[133 126 120 134 135 142 109 140 161 143  91 113 116 138 150  98 138 121
 148 164 132 115 140 129 147 156 129 121 140 135 166 126 128  98 120 115
 141 103 141 143 126 131 158 156  96 140 121 165 142 154  84  98 170 155
 146  69 144 104 156 119 131]  J_755
[156 122 113 168 136 177  80 150 130 122 110  89 153 143 119 117 162 125
 144 134 142  72  76 132 167  91 167 135 139 130 165  99 120 116 114  68
 157 116 124  76 151 145 158 128 101 149 150 173 121  87 105 120 136 152
 136  91 138 148 151 126 134]  J_673
[158 111 109 137 167 109 181 122 167 170  93 113 116 156 177 130 121 111
 137 156 176 153 161 131 104 144 134 125 146 125 119 170 160 106  89 203
 111 116 169 169  98  94 129 192  77 161 131 140 121 162  72 134 144 119
 148 115 117 161 137 170 140]  J_705
[135 114  88 105 144  49 192  89 159 155  62 141  91 113 181 111  72 110
 111 166 164 192 217 138  77 180  94 109 122 137  93 167 165 109 102 245
  76  98 148 196  72  62 108 198  52 127  89 111 143 201  37 156 133  72
 155 133  87 128 111 160 146]  J_852
[125 140 131 150 116 147 115 141 106 102 170 139 166 115 105 157 131 152
 127 136 125 161 138 135 142 119 148 134 120 136 111  99 135 165 159 124
 133 145 102  96 162 148 111 116 172 127 143 133 137 119 187 159 104 107
 147 196 120 144 111 115 135]  J_583
[114 130  89 114 126  64  86 104 158 131  85 146  92  59 138  75  83 142
 122 149  96 157 177 126  93 176 102 100 137  97 119 108 139 132 144  99
 118 135 115 119 112 108 106 153 106  81 123 108 164 174 101 132 158  98
 141 102 121 112  78 107 148]  J_660
[ 84 134  97  99  82  71  81 101 118  86 111 145 104  48 111  85  74 135
 103 146  80 148 167 128 108 164  90 100 101 119  99  84 120 130 147  96
  99 109  74 118 116 113  98 115 124  68  91 100 150 158 117 126 118  75
 142 121 100  73  80  80 126]  J_438
[111 122  99  91 107  57 186  88 132 118  69 148 100 104 165 119  66 103
  98 169 153 187 212 142  92 172  82 112  93 163  86 144 145 110 110 246
  62  77 116 205  74  68 112 170  75 117  61 111 131 189  57 152 104  59
 158 156  73  90 118 135 124]  J_138
[139 128 143 150 123 168 156 144 102 112 156 113 170 158 117 174 149 125
 127 129 158 125 105 136 148  84 157 146 117 149 112 124 130 138 119 156
 123 125 119 118 145 139 129 116 158 158 138 148  98  95 167 143  86 120
 140 182 116 151 144 138 116]  J_556
[149 107 112 135 162 110 160 129 149 161 107  99 113 152 152 126 122 106
 141 133 160 123 116 118 102 112 132 118 146 107 113 156 147 107  81 157
 116 124 166 135 104 101 120 160  86 156 136 133 102 123  87 119 130 125
 126  96 124 158 128 157 130]  J_176
[136 126  95 116 141  80 113 102 166 148  74 144  95  97 161  84  99 126
 123 151 127 147 179 135 109 177 105 115 136 126 143 136 140 117 130 140
 119 118 138 150 101  97 135 174  69 106 110 123 163 178  57 139 164 115
 139  95 119 120 117 135 151]  J_446
[156 125 152 139 151 174 171 146 148 155 108 115 141 197 162 152 166 110
 147 146 173 118 126 133 159 132 144 149 136 162 170 163 133 105 110 183
 145 111 167 174 128 135 172 160 107 179 124 166 122 134 100 118 154 173
 134 115 147 137 190 159 125]  J_17
asked: [111 122  99  91 107  57 186  88 132 118  69 148 100 104 165 119  66 103
  98 169 153 187 212 142  92 172  82 112  93 163  86 144 145 110 110 246
  62  77 116 205  74  68 112 170  75 117  61 111 131 189  57 152 104  59
 158 156  73  90 118 135 124]  J_138
step -1: [ 72 155 133]  [ 71 154 132]
step -1: [116 169 169]  [115 168 168]
step -1: [100]  [99]

